Here is a tiny trained network, its code and every weight. The questions are about switching its units off for an input and a class, where a switched-off unit gives its printed mean instead of its output.

import numpy as np


def w(rows, s, z=0):
    codes = np.array(rows[::2]) - 128.0
    scale = np.full(codes.shape[1], s)
    scale[-1] = z or s
    return codes * scale


def f(y):
    return np.maximum(y, 0)


def log_softmax(a):
    a = a - a.max(-1, keepdims=True)
    return a - np.log(np.exp(a).sum(-1, keepdims=True))


def net(x, mask):
    res = np.array(x, float).reshape(1, 6) / 4 @ E
    y = f(res @ A[0][:, :-1].T + A[0][:, -1])
    res = res + np.where(mask, y, B[0][:, -1]) @ B[0][:, :-1]
    return log_softmax(res[-1] @ U[:, :-1].T + U[:, -1])


A, B = {}, {}
E = w([
[148,132,141,122,138,100,143],'x0',
[127,107,127,137,105,158,125],'x1',
[79,83,79,193,133,51,89],'x2',
[202,115,64,102,134,146,79],'x3',
[89,147,101,134,143,138,101],'x4',
[149,144,196,195,112,120,6],'x5',
],0.011)
A[0] = w([
[231,125,24,76,120,190,38,22],'N1',
[171,213,205,207,77,126,38,68],'N2',
[39,152,212,143,81,166,152,63],'N3',
[191,216,184,100,212,143,128,70],'N4',
[144,254,144,102,64,225,153,41],'N5',
[129,131,159,102,138,199,127,5],'N6',
],0.0082,0.0036)
B[0] = w([
[54,135,224,62,243,78,111,236],'N1',
[68,202,42,38,78,137,185,255],'N2',
[145,143,255,25,199,63,72,189],'N3',
[136,22,102,178,94,92,90,194],'N4',
[49,82,46,243,79,90,145,214],'N5',
[64,71,153,249,154,113,74,157],'N6',
],0.0079,0.0088)
U = w([
[117,128,126,117,118,138,141,223],'0',
[102,127,245,74,221,88,133,1],'1',
[125,145,119,133,108,154,153,231],'2',
[82,47,63,240,63,63,102,29],'3',
[94,199,28,1,46,200,227,39],'4',
[136,130,122,125,113,150,143,185],'5',
],0.0083,0.0093)

Each question gives the input, the list of numbers given to net, and the class t.
The units are the neurons (one row each of A and B). Each row of codes is followed by its name. A weight is (code - 128) times the scale printed after its matrix; where a second scale follows, it is the last column's (A, B and U).
mask holds one flag per neuron, in row order. A switched-off neuron (its flag False) gives its mean, the last column of its row in B, instead of its output. The means were averaged over made-up inputs and are rounded, as every weight is.
A unit's drop is (log p(t) with every unit on - log p(t) with that unit switched off) / (log p(t) with every unit on - log p(t) with every unit switched off).
The circuit of an input: a set's keep is (log p(t) with only the set's units on - log p(t) with every unit switched off) / (log p(t) with every unit on - log p(t) with every unit switched off). Starting from all 6 units, units are removed one at a time, each time the one whose removal leaves the highest keep (on an exact tie, the one counted first), for as long as the keep stays at least 0.8.
circuit, biggest first: the units of the circuit, biggest drop first
top k neurons: the k neurons with the biggest drops, biggest first
drop of u: that unit's drop, to one decimal
input [3,-8,1,-6,-3,8], class 4: circuit, biggest first	[N2]
input [-2,4,-4,4,-1,-3], class 1: top 2 neurons	[N1; N2]
input [-6,1,6,-6,-2,6], class 0: circuit, biggest first	[N1; N2; N3; N5]
input [-8,8,-8,7,8,-4], class 0: circuit, biggest first	[N1; N5]
input [6,-6,5,7,-1,6], class 1: top 3 neurons	[N1; N5; N4]
input [-7,3,-4,-4,5,-6], class 0: top 4 neurons	[N2; N3; N6; N5]
input [-5,-1,-5,-4,8,-5], class 2: top 3 neurons	[N2; N1; N5]
input [-3,-5,-7,-5,-3,-2], class 3: top 3 neurons	[N5; N4; N1]
input [-8,-3,-8,5,8,-7], class 0: top 2 neurons	[N1; N2]
input [-6,-4,-8,-5,6,7], class 3: top 4 neurons	[N5; N4; N6; N1]
input [1,2,-5,-2,2,3], class 3: circuit, biggest first	[N5; N4]
input [-3,6,6,7,-1,-6], class 1: top 3 neurons	[N1; N2; N5]
input [6,4,-5,5,2,-6], class 0: top 2 neurons	[N2; N1]
input [4,-6,4,-5,3,7], class 4: top 2 neurons	[N2; N1]
input [-4,1,-3,-8,6,2], class 1: circuit, biggest first	[N3]
input [5,-3,4,8,-6,-5], class 1: top 3 neurons	[N1; N2; N5]
input [-6,-1,-2,7,7,-7], class 1: drop of N1	0.8
input [2,-1,1,-6,2,8], class 4: drop of N1	0.2
input [0,3,-8,-4,-8,-6], class 2: drop of N3	0.2
input [-5,-6,-8,-5,6,5], class 3: circuit, biggest first	[N5]
